Below are the code and all the weights of a small trained network. Each question names an input and a target symbol and asks about switching units off, where a switched-off unit gives its printed mean instead of its output.

import numpy as np


def w(rows, s, z=0):
    codes = np.array(rows[::2]) - 128.0
    scale = np.full(codes.shape[1], s)
    scale[-1] = z or s
    return codes * scale


def softmax(a):
    e = np.exp(a - a.max(-1, keepdims=True))
    return e / e.sum(-1, keepdims=True)


def log_softmax(a):
    a = a - a.max(-1, keepdims=True)
    return a - np.log(np.exp(a).sum(-1, keepdims=True))


def net(x, mask):
    ids = ['ΓΔβεζημτφψω'.index(c) for c in x.split()]
    T = len(ids)
    res = E[ids] + P[:T]
    u = 0
    for l in range(2):
        r = res
        for j in range(3):
            rows = slice(2 * j, 2 * j + 2)
            q, k, v = (r @ M[l][rows].T for M in (Q, K, V))
            z = softmax(np.where(np.tri(T) > 0, q @ k.T / 2**0.5, -1e9)) @ v
            o = O[l][rows]
            res = res + np.where(mask[u + j], z, o[:, -1]) @ o[:, :-1]
        u += 3
    return log_softmax(res[-1] @ U[:, :-1].T + U[:, -1])


Q, K, V, O = {}, {}, {}, {}
E = w([
[153,152,210,210],'Γ',
[136,132,242,117],'Δ',
[107,128,245,166],'β',
[95,107,89,151],'ε',
[151,150,92,188],'ζ',
[87,95,108,196],'η',
[23,78,105,164],'μ',
[186,156,188,134],'τ',
[180,119,231,179],'φ',
[68,99,55,199],'ψ',
[159,81,73,153],'ω',
],0.011)
P = w([
[160,255,118,66],'0',
[138,89,182,106],'1',
[149,87,184,110],'2',
[152,96,142,114],'3',
[155,86,139,113],'4',
[157,66,127,122],'5',
[153,22,116,120],'6',
[160,39,121,101],'7',
[185,20,109,76],'8',
],0.0052)
Q[0] = w([
[117,177,54,107],'0.h1',
[97,176,114,80],'0.h1',
[212,113,252,123],'0.h2',
[142,183,94,39],'0.h2',
[170,90,218,174],'0.h3',
[137,156,177,52],'0.h3',
],0.023)
K[0] = w([
[177,53,136,149],'0.h1',
[186,103,94,138],'0.h1',
[145,251,134,73],'0.h2',
[121,94,194,224],'0.h2',
[155,222,151,148],'0.h3',
[49,163,163,79],'0.h3',
],0.023)
V[0] = w([
[73,241,124,156],'0.h1',
[118,99,165,122],'0.h1',
[167,150,86,250],'0.h2',
[172,102,82,2],'0.h2',
[242,105,90,62],'0.h3',
[133,37,88,148],'0.h3',
],0.016)
O[0] = w([
[244,117,80,96,201],'0.h1',
[108,95,140,81,222],'0.h1',
[119,253,91,57,251],'0.h2',
[192,107,104,235,27],'0.h2',
[137,207,147,243,216],'0.h3',
[28,171,182,116,112],'0.h3',
],0.011,0.0022)
Q[1] = w([
[78,123,56,142],'1.h1',
[168,146,146,79],'1.h1',
[188,143,251,106],'1.h2',
[108,163,54,123],'1.h2',
[159,113,156,92],'1.h3',
[70,119,163,79],'1.h3',
],0.026)
K[1] = w([
[34,154,159,186],'1.h1',
[141,124,25,111],'1.h1',
[253,217,29,88],'1.h2',
[17,103,160,134],'1.h2',
[195,127,122,88],'1.h3',
[130,139,215,120],'1.h3',
],0.02)
V[1] = w([
[161,126,249,132],'1.h1',
[144,164,122,165],'1.h1',
[194,183,179,104],'1.h2',
[104,119,10,166],'1.h2',
[175,141,152,118],'1.h3',
[129,125,217,131],'1.h3',
],0.016)
O[1] = w([
[78,47,238,87,108],'1.h1',
[149,170,210,130,126],'1.h1',
[44,154,92,163,251],'1.h2',
[159,127,255,22,125],'1.h2',
[160,167,200,112,253],'1.h3',
[142,170,95,195,114],'1.h3',
],0.0091,0.0033)
U = w([
[175,113,153,87,160],'Γ',
[119,172,167,72,14],'Δ',
[203,163,135,110,58],'β',
[73,102,201,48,151],'ε',
[168,195,190,228,80],'ζ',
[207,75,164,162,185],'η',
[13,157,103,37,79],'μ',
[3,147,149,152,254],'τ',
[176,133,123,132,147],'φ',
[87,60,120,57,189],'ψ',
[175,145,92,168,61],'ω',
],0.0061,0.0034)

Each question gives the input, a string of symbols that net reads in full, and the target symbol t.
The units are the heads (2 rows each of Q, K, V and O). Each row of codes is followed by its name. A weight is (code - 128) times the scale printed after its matrix; where a second scale follows, it is the last column's (O and U).
mask holds one flag per head, layer by layer. A switched-off head (its flag False) gives its mean, the last column of its rows in O, instead of its output. The means were averaged over made-up inputs and are rounded, as every weight is.
A unit's drop is (log p(t) with every unit on - log p(t) with that unit switched off) / (log p(t) with every unit on - log p(t) with every unit switched off).
The circuit of an input: a set's keep is (log p(t) with only the set's units on - log p(t) with every unit switched off) / (log p(t) with every unit on - log p(t) with every unit switched off). Starting from all 6 units, units are removed one at a time, each time the one whose removal leaves the highest keep (on an exact tie, the one counted first), for as long as the keep stays at least 0.8.
units of the circuit, in order: the units of the circuit, biggest drop first
unit that matters most: the unit with the biggest drop
which heads matter: for each layer, one digit per head in row order, 1 if its drop is at least 0.15 and else 0, layers parted by /
input ω μ ω τ Δ ψ ω ω ε, target τ: unit that matters most => 0.h3
input β Δ ζ ζ ζ ω Γ, target ψ: which heads matter => 011 / 100
input Δ μ ω ω ω ω η, target ζ: which heads matter => 011 / 110
input ε ζ η ψ μ, target μ: units of the circuit, in order => [0.h2; 0.h3]
input φ Γ μ ω μ τ Γ, target τ: units of the circuit, in order => [1.h2; 0.h1]
input ω ω ζ η ε η Γ Γ τ, target ε: units of the circuit, in order => [1.h2; 0.h3; 1.h1]
input φ ψ ψ η μ μ μ, target ψ: units of the circuit, in order => [0.h3; 1.h2; 1.h1]
input ψ ω μ Δ φ, target β: which heads matter => 111 / 100
input ω ω μ ω Δ β, target ε: units of the circuit, in order => [1.h2; 1.h1; 0.h3]
input μ ψ φ η τ, target ω: units of the circuit, in order => [0.h3; 1.h1; 1.h2]
input τ φ η ω Δ ω Γ ω Γ, target ζ: units of the circuit, in order => [0.h3; 1.h2; 1.h1]
input Δ ε Δ ω τ τ ε ζ φ, target η: units of the circuit, in order => [0.h2; 0.h3]
input τ μ ω Δ ω ω ψ Γ, target ζ: which heads matter => 111 / 110
input μ ε ω ζ τ, target ω: units of the circuit, in order => [1.h1; 0.h3; 1.h2]
input Γ Δ Δ ω η Γ μ ψ τ, target μ: which heads matter => 011 / 010
input τ ω ω η Δ, target ζ: unit that matters most => 0.h3
input ω η Γ, target ε: units of the circuit, in order => [0.h3; 1.h2; 1.h1]
input Γ η Δ, target μ: which heads matter => 011 / 010
input μ Δ Δ ψ η ω Δ Δ, target ω: which heads matter => 101 / 110
input Δ ω Δ Δ μ Δ β, target η: which heads matter => 011 / 000
input μ ω Δ, target ω: units of the circuit, in order => [0.h3; 1.h2; 1.h1]
input φ μ Δ, target τ: units of the circuit, in order => [1.h2]
input Γ φ ψ μ φ, target μ: which heads matter => 011 / 010
input φ ε η φ ψ, target μ: which heads matter => 011 / 100
input Δ ζ μ ζ ε μ ψ Γ, target η: which heads matter => 011 / 100
input ψ η τ, target β: units of the circuit, in order => [1.h1; 0.h1; 1.h2]
